[-0.65 -0.31 -0.04 -0.24  0.06  0.15  0.15 -0.21 -0.01 -0.65 -0.83  0.11
  0.10  2.30 -1.40 -0.55  0.43 -0.60 -0.24 -0.55  0.14  0.01  0.10 -0.78
 -0.09 -0.21 -0.17  1.44  0.15 -0.85 -0.87 -0.05  0.40 -0.42  0.52  1.08
 -0.17  0.64  0.08 -0.40 -0.11  0.11 -0.59  0.18  0.98  0.48  0.03  0.36
  1.16  2.04 -0.84 -0.13 -0.33 -0.02  1.21  0.17 -0.12  0.80 -0.39]	q978
[-0.29 -0.46  0.02 -0.37  0.06 -0.23  0.16  0.20  0.02 -0.41 -1.19 -0.18
 -0.09  3.39 -3.01 -1.35  0.89 -1.04 -0.33 -0.65  0.21  0.15 -0.27 -1.53
 -0.14 -0.40 -0.03  2.14  0.16 -1.58 -1.38  0.01  0.63 -0.13  0.76  1.31
 -0.33  0.96  0.40 -0.54 -0.07 -0.14 -0.92  0.30  1.36  0.85 -0.04  0.63
  2.07  2.92 -1.14 -0.27 -0.66 -0.03  1.60 -0.02 -0.07  1.41 -0.58]	q109
[-0.26 -0.57  0.18 -0.31  0.11  0.20  0.04 -0.56  0.10 -0.87 -0.60  0.21
 -0.22  2.53 -0.69 -0.22  0.65 -0.73 -0.31 -0.57  0.14  0.01  0.20 -0.30
 -0.35 -0.18 -0.10  1.31  0.09 -1.25 -0.98  0.22  0.30 -0.90  0.40  1.27
  0.00  0.88 -0.01 -0.45 -0.09  0.08 -0.69  0.23  0.91  0.58  0.01  0.34
  1.17  2.06 -1.02 -0.05 -0.28  0.00  1.17  0.29 -0.19  0.80 -0.77]	q978
[-0.63 -0.20  0.11  0.04 -0.08  0.15 -0.18 -2.23 -0.34 -0.62  0.85  1.54
  0.01 -0.75  2.21  0.43 -0.12  0.80 -0.20 -0.66 -0.38 -0.61 -0.10 -0.28
 -0.41  0.70 -0.34 -1.33 -0.01  0.75  0.46  0.13  0.12 -1.15 -0.81  1.39
  0.42 -0.03 -0.28 -0.22 -0.53  0.18  0.36 -0.25 -0.71 -0.12  0.15 -0.69
 -0.97  0.14 -0.33  1.05  0.41  0.19  0.64  0.78 -0.11 -1.40  0.83]	q500
[-0.53 -0.65  0.02 -0.21 -0.01  0.02  0.00  0.18 -0.76 -0.12 -0.40  0.87
  0.11  3.40 -1.73 -0.45  0.39 -0.68 -0.32 -0.47  0.02  0.09  0.34 -0.62
 -0.47 -0.13  0.46  1.69 -0.01 -1.59 -1.10  0.04  0.55 -2.89  1.40  1.86
  0.30  0.76 -0.04 -0.90 -0.16  0.01 -0.51 -0.09  1.41 -0.01  0.11  1.75
  1.13  3.50 -0.52  0.37  0.02  0.21  0.39  0.31 -0.10  1.23 -0.74]	q596
[-1.29 -0.69  0.41 -0.25  0.16  0.65 -0.16 -1.14 -0.48 -1.32 -0.20  1.47
 -0.15  3.05 -0.55 -0.05  0.68 -0.61 -0.63 -1.26  0.15 -0.34  0.60 -0.64
 -0.92  0.03  0.38  2.00  0.08 -1.54 -1.36  0.11  0.82 -3.22  1.05  3.05
  0.13  1.15 -0.11 -0.91 -0.36  0.43 -0.76  0.09  1.37  0.23  0.26  0.99
  1.33  4.07 -1.14  0.78  0.32  0.22  1.16  0.90 -0.68  1.13 -1.08]	q109
[-0.49 -0.81  0.40 -0.40  0.22  0.36  0.08 -1.10 -0.31 -1.51 -0.55  0.43
 -0.34  3.90 -0.45 -0.03  0.90 -0.85 -0.55 -0.93 -0.10 -0.13  0.36 -0.02
 -0.71 -0.37 -0.01  1.86  0.26 -0.78 -1.25  0.14  0.30 -1.55  0.59  1.87
 -0.07  1.38  0.01 -0.33 -0.15  0.17 -0.95  0.29  1.11  0.68  0.02  0.52
  1.43  3.03 -1.63 -0.14 -0.57 -0.21  1.50  0.55 -0.29  1.11 -1.26]	q978
[-1.11 -0.34  0.07 -0.18 -0.04  0.04 -0.02  0.14 -0.56 -0.06 -0.22  1.42
  0.07  2.70 -2.19 -0.80  0.34 -0.63 -0.44 -0.74  0.43 -0.09  0.44 -1.50
 -0.59  0.00  0.71  2.00 -0.10 -1.76 -1.22 -0.13  1.01 -3.37  1.53  2.54
  0.32  0.69 -0.18 -1.38 -0.37  0.30 -0.43 -0.14  1.55 -0.03 -0.02  1.70
  1.29  4.70 -0.39  1.06  0.67  0.63  0.57  0.62 -0.14  1.34 -0.44]	q596
[ 0.09 -0.53 -0.05 -0.66 -0.11 -0.19  0.11 -0.23  0.21 -0.79 -1.62 -0.91
 -0.41  3.57 -2.43 -1.26  1.06 -1.28 -0.23 -0.59  0.19  0.14 -0.22 -1.03
  0.02 -0.56 -0.51  1.97  0.20 -1.25 -1.52  0.19  0.40  1.24  0.37  0.58
 -0.57  1.13  0.33 -0.09  0.10 -0.25 -1.20  0.55  1.24  1.28 -0.03 -0.13
  2.27  1.75 -1.61 -0.75 -1.47 -0.33  2.09 -0.17 -0.10  1.38 -0.80]	q109
[-0.42 -0.63  0.32 -0.36  0.30  0.42  0.08 -1.04  0.17 -1.43 -0.59  0.34
 -0.18  3.27 -0.37  0.06  0.81 -0.69 -0.51 -0.84  0.01 -0.08  0.30  0.07
 -0.66 -0.28  0.16  1.53  0.13 -1.11 -1.08  0.25  0.22 -1.33  0.39  1.58
 -0.26  1.14  0.09 -0.22 -0.09  0.18 -0.36 -0.08  0.95  0.62  0.14  0.42
  1.23  2.26 -1.29 -0.07 -0.53 -0.02  1.22  0.56 -0.24  0.98 -1.12]	q978
[-1.00  0.39 -0.46  0.18 -0.49 -0.44 -0.31  0.31 -0.04  1.64  0.64  1.58
  0.40 -2.08 -1.79 -1.23 -0.71  0.64 -0.17 -0.01  0.25 -0.43 -0.49 -2.52
  0.33  0.77  0.13 -0.73 -0.06  0.24  0.44 -0.50  1.03 -0.76  0.19  1.18
  0.34 -1.02 -0.18 -1.09 -0.62 -0.07  0.81 -0.35  0.42 -0.48 -0.03  0.37
 -0.53  1.42  1.04  1.61  1.29  0.67 -0.25  0.06  0.32 -0.77  1.79]	q596
[-0.44 -0.37  0.29 -0.18  0.17  0.39  0.00 -1.00 -0.18 -0.83 -0.04  0.75
 -0.15  1.59  0.13  0.12  0.35 -0.28 -0.13 -0.55  0.24 -0.15  0.17 -0.06
 -0.46  0.02  0.10  0.96 -0.04 -0.60 -0.66  0.12  0.32 -1.47  0.66  1.42
  0.07  0.56 -0.07 -0.41 -0.22  0.12 -0.34  0.08  0.78  0.06  0.18  0.44
  0.48  1.81 -0.44  0.52  0.08  0.03  0.56  0.56 -0.22  0.45 -0.58]	q109
[-0.25 -0.21 -0.11 -0.15  0.01 -0.11  0.14  0.05 -0.04 -0.14 -0.50  0.05
 -0.02  1.21 -1.22 -0.62  0.31 -0.35 -0.03 -0.30  0.16 -0.02 -0.11 -0.64
  0.05 -0.16 -0.10  0.81 -0.06 -0.54 -0.59  0.06  0.33  0.04  0.32  0.73
 -0.15  0.62 -0.02 -0.35 -0.11 -0.03 -0.31  0.14  0.62  0.29 -0.04  0.14
  0.78  1.27 -0.44  0.08 -0.20  0.13  0.60  0.06 -0.06  0.47 -0.22]	q978
[-0.50 -0.21 -0.10 -0.33 -0.05 -0.19  0.26  0.19  0.19 -0.10 -0.83 -0.01
  0.04  1.64 -2.31 -0.95  0.45 -0.75 -0.18 -0.45  0.26  0.02 -0.15 -1.49
  0.07 -0.11 -0.10  1.32  0.17 -1.04 -1.01 -0.03  0.68  0.18  0.70  1.04
 -0.23  0.58  0.13 -0.41 -0.23  0.15 -0.61  0.27  1.01  0.54 -0.04  0.27
  1.39  2.10 -0.71  0.01 -0.33  0.19  1.17 -0.45  0.01  0.92 -0.03]	q978
[-1.72  0.30 -0.05 -0.16 -0.50  0.82 -0.02 -0.87  1.03 -0.70 -0.27  0.90
 -0.07 -0.71 -1.79 -1.21  0.44 -0.33 -0.63 -1.26  0.56 -0.54 -0.08 -2.83
  0.12  0.66 -0.07  1.38  0.28 -0.63 -1.00 -0.21  1.76  0.71  0.40  2.64
 -0.45  0.50  0.02 -0.99 -0.44  0.34 -0.40  0.38  1.33  0.58  0.39 -0.97
  1.31  2.98 -0.68  1.85  1.03  0.58  1.75  0.84 -0.37 -0.09  0.51]	q596
[-0.45 -0.31 -0.10 -0.25 -0.04 -0.15  0.14  0.14 -0.02 -0.11 -0.85  0.02
  0.02  2.12 -2.41 -1.04  0.63 -0.79 -0.31 -0.52  0.20 -0.05  0.16 -1.56
 -0.03 -0.14 -0.20  1.51  0.13 -1.06 -1.07  0.00  0.64 -0.01  0.59  0.98
 -0.24  0.67  0.12 -0.57 -0.22 -0.22 -0.63  0.30  1.18  0.62  0.15  0.35
  1.49  2.28 -0.83  0.18 -0.30  0.13  1.24 -0.16 -0.19  0.85 -0.14]	q978
[-0.82 -0.69 -0.02 -0.61  0.14  0.12  0.15  0.08 -0.02 -1.03 -1.42  0.20
 -0.16  4.58 -3.21 -1.45  1.35 -1.32 -0.56 -1.07  0.24 -0.10  0.14 -1.92
 -0.42 -0.38 -0.12  2.84  0.34 -2.16 -1.94  0.04  1.07 -0.79  0.99  2.42
 -0.42  1.36  0.07 -0.85 -0.18  0.11 -1.12  0.59  2.00  1.13  0.09  0.64
  2.65  4.42 -1.78  0.07 -0.59  0.08  2.38  0.32 -0.22  1.56 -0.95]	q978
[ 0.16 -0.41  0.16 -0.51  0.13  0.17  0.14 -0.49  0.22 -0.79 -0.79 -0.51
 -0.28  1.74 -0.33 -0.17  0.45 -0.59 -0.16 -0.38 -0.06 -0.14  0.18 -0.06
 -0.02 -0.28 -0.48  0.90  0.28 -0.44 -0.62  0.16  0.20  0.56 -0.09  0.11
 -0.29  0.60 -0.23  0.15  0.06 -0.07 -0.61  0.31  0.35  0.74 -0.13 -0.43
  0.96  0.32 -1.01 -0.50 -0.83 -0.24  1.21  0.01 -0.21  0.47 -0.46]	q109
[-0.82 -1.02  0.30 -0.66  0.33  0.23  0.08 -0.99 -0.12 -1.70 -1.52  0.34
 -0.33  5.73 -2.66 -1.16  1.42 -1.52 -0.65 -1.39  0.31 -0.25  0.35 -1.37
 -0.64 -0.45 -0.06  3.23  0.22 -2.41 -2.75  0.23  0.79 -1.59  1.00  2.88
 -0.36  1.93  0.19 -0.89 -0.18  0.11 -1.27  0.57  2.12  1.16  0.16  0.81
  2.85  4.87 -2.25 -0.02 -0.84 -0.04  2.61  0.55 -0.34  1.85 -1.67]	q978
[ 0.52 -1.46  0.39 -0.45  0.35 -0.12  0.12  0.16 -1.48 -1.35 -1.21 -0.05
 -0.28  7.09 -0.95  0.63  1.12 -1.49 -0.26 -0.44 -0.09  0.66  0.86  2.09
 -0.98 -1.19  0.72  2.76 -0.10 -2.41 -1.87  0.48 -0.78 -3.99  1.49  0.94
  0.25  1.83  0.19 -0.18  0.51 -0.18 -1.21  0.12  1.32  0.51 -0.13  2.94
  1.91  3.57 -1.67 -1.77 -1.43 -0.55  0.33  0.19 -0.26  2.57 -3.27]	q596
[-0.97 -0.36 -0.22 -0.29 -0.26 -0.56 -0.26 -0.94 -0.39 -0.02 -0.45  1.07
  0.03  2.04 -1.71 -1.29  0.32 -0.23 -0.40 -0.91 -0.18 -0.58 -0.17 -2.06
 -0.25  0.26 -0.15  0.56  0.12 -0.75 -0.79  0.14  0.85 -1.36  0.18  2.43
  0.22  0.48 -0.11 -0.91 -0.52 -0.04 -0.32  0.12  0.96  0.33 -0.03  0.32
  0.93  2.88 -0.57  0.84 -0.05  0.27  1.48  0.37 -0.08 -0.01  0.47]	q500
